Here is a tiny trained network, its code and every weight. The questions are about switching its units off for an input and a class, where a switched-off unit gives its printed mean instead of its output.

import numpy as np


def w(rows, s, z=0):
    codes = np.array(rows[::2]) - 128.0
    scale = np.full(codes.shape[1], s)
    scale[-1] = z or s
    return codes * scale


def f(y):
    return np.maximum(y, 0)


def log_softmax(a):
    a = a - a.max(-1, keepdims=True)
    return a - np.log(np.exp(a).sum(-1, keepdims=True))


def net(x, mask):
    res = np.array(x, float).reshape(1, 7) / 4 @ E
    y = f(res @ A[0][:, :-1].T + A[0][:, -1])
    res = res + np.where(mask, y, B[0][:, -1]) @ B[0][:, :-1]
    return log_softmax(res[-1] @ U[:, :-1].T + U[:, -1])


A, B = {}, {}
E = w([
[123,128,107,130,144,113,133,133],'x0',
[167,210,163,132,250,231,147,98],'x1',
[115,142,132,130,132,117,120,123],'x2',
[115,157,142,107,119,125,135,126],'x3',
[25,81,42,122,108,196,129,39],'x4',
[119,143,142,125,122,124,119,120],'x5',
[105,147,175,238,98,107,239,92],'x6',
],0.012)
A[0] = w([
[74,92,104,126,109,156,154,65,40],'n0',
[156,120,111,135,130,127,177,121,75],'n1',
[78,113,122,121,112,132,97,75,120],'n2',
[72,106,137,146,121,156,165,90,53],'n3',
[135,171,138,152,121,146,92,106,192],'n4',
[144,127,146,158,98,81,98,161,108],'n5',
[100,123,155,182,116,110,201,128,112],'n6',
[130,106,144,123,84,133,122,133,203],'n7',
[189,136,178,105,135,92,134,155,18],'n8',
[127,131,96,68,126,176,84,145,29],'n9',
[154,124,164,150,142,106,123,159,22],'n10',
[143,142,173,139,137,100,126,182,59],'n11',
[127,151,146,137,197,188,99,128,183],'n12',
[147,174,147,141,178,194,145,129,175],'n13',
[96,100,107,138,7,59,108,177,198],'n14',
[130,89,126,44,144,115,33,167,142],'n15',
[161,152,147,136,128,101,145,174,14],'n16',
[113,129,163,196,93,106,195,114,126],'n17',
[97,128,114,117,96,147,125,81,39],'n18',
[155,136,169,174,125,103,109,179,97],'n19',
[100,133,58,117,109,176,118,101,3],'n20',
[137,131,150,130,176,146,170,101,175],'n21',
],0.015,0.0022)
B[0] = w([
[195,134,122,95,164,123,141,129,207],'n0',
[122,158,158,166,114,107,136,121,151],'n1',
[146,89,115,83,103,118,162,96,187],'n2',
[170,151,127,86,121,120,103,77,187],'n3',
[103,136,124,120,123,161,131,128,166],'n4',
[147,126,102,97,139,162,147,105,183],'n5',
[112,189,194,150,59,81,81,135,208],'n6',
[118,100,127,172,140,175,150,147,160],'n7',
[166,119,125,98,120,128,145,81,215],'n8',
[132,156,164,130,90,104,66,122,203],'n9',
[162,138,108,115,118,103,144,101,182],'n10',
[158,116,106,95,162,109,147,77,201],'n11',
[71,76,114,166,140,137,151,166,234],'n12',
[60,99,95,123,146,182,147,142,246],'n13',
[11,42,91,114,182,186,157,163,252],'n14',
[130,201,160,176,50,92,85,177,245],'n15',
[169,133,110,78,149,118,114,93,193],'n16',
[129,167,155,196,77,80,65,177,221],'n17',
[159,156,98,109,160,126,132,90,175],'n18',
[171,132,87,86,147,129,136,108,203],'n19',
[189,163,82,94,146,95,127,98,199],'n20',
[79,86,98,151,132,167,121,182,201],'n21',
],0.012,0.018)
U = w([
[18,96,124,124,168,165,184,185,223],'0',
[153,199,219,166,48,49,10,174,135],'1',
[245,152,119,48,163,93,170,23,1],'2',
],0.012,0.0021)

Each question gives the input, the list of numbers given to net, and the class t.
The units are the neurons (one row each of A and B). Each row of codes is followed by its name. A weight is (code - 128) times the scale printed after its matrix; where a second scale follows, it is the last column's (A, B and U).
mask holds one flag per neuron, in row order. A switched-off neuron (its flag False) gives its mean, the last column of its row in B, instead of its output. The means were averaged over made-up inputs and are rounded, as every weight is.
A unit's drop is (log p(t) with every unit on - log p(t) with that unit switched off) / (log p(t) with every unit on - log p(t) with every unit switched off).
most important unit: the unit with the biggest drop
k most important neurons: the k neurons with the biggest drops, biggest first
drop when u is switched off: that unit's drop, to one decimal
input [-4,6,-3,-2,-7,7,2], class 2: most important unit => n14
input [-4,6,-2,-6,3,-6,-8], class 1: 3 most important neurons => [n15; n9; n14]
input [-6,2,-6,-8,3,5,-3], class 1: 2 most important neurons => [n14; n11]
input [7,7,3,0,-6,-7,5], class 0: 2 most important neurons => [n13; n21]
input [-4,2,4,-8,-3,0,-2], class 2: 3 most important neurons => [n14; n17; n6]
input [2,8,3,-4,-7,8,6], class 0: 3 most important neurons => [n13; n21; n12]
input [-7,-1,-4,6,8,-8,6], class 2: 2 most important neurons => [n0; n15]
input [1,4,2,4,1,2,-6], class 1: 2 most important neurons => [n14; n15]
input [6,-3,-6,4,7,-6,-6], class 2: 2 most important neurons => [n20; n17]
input [8,-5,2,-7,3,3,-6], class 1: 2 most important neurons => [n15; n13]
input [-7,4,0,-4,-4,-2,3], class 0: 2 most important neurons => [n13; n21]
input [8,3,-5,6,-5,-5,8], class 1: drop when n17 is switched off => 0.4
input [-6,-6,-5,-2,-6,8,5], class 0: drop when n14 is switched off => 4.2
input [4,6,0,-5,8,7,6], class 2: most important unit => n3
input [-4,-8,-2,-4,-7,4,1], class 0: drop when n14 is switched off => 3.8
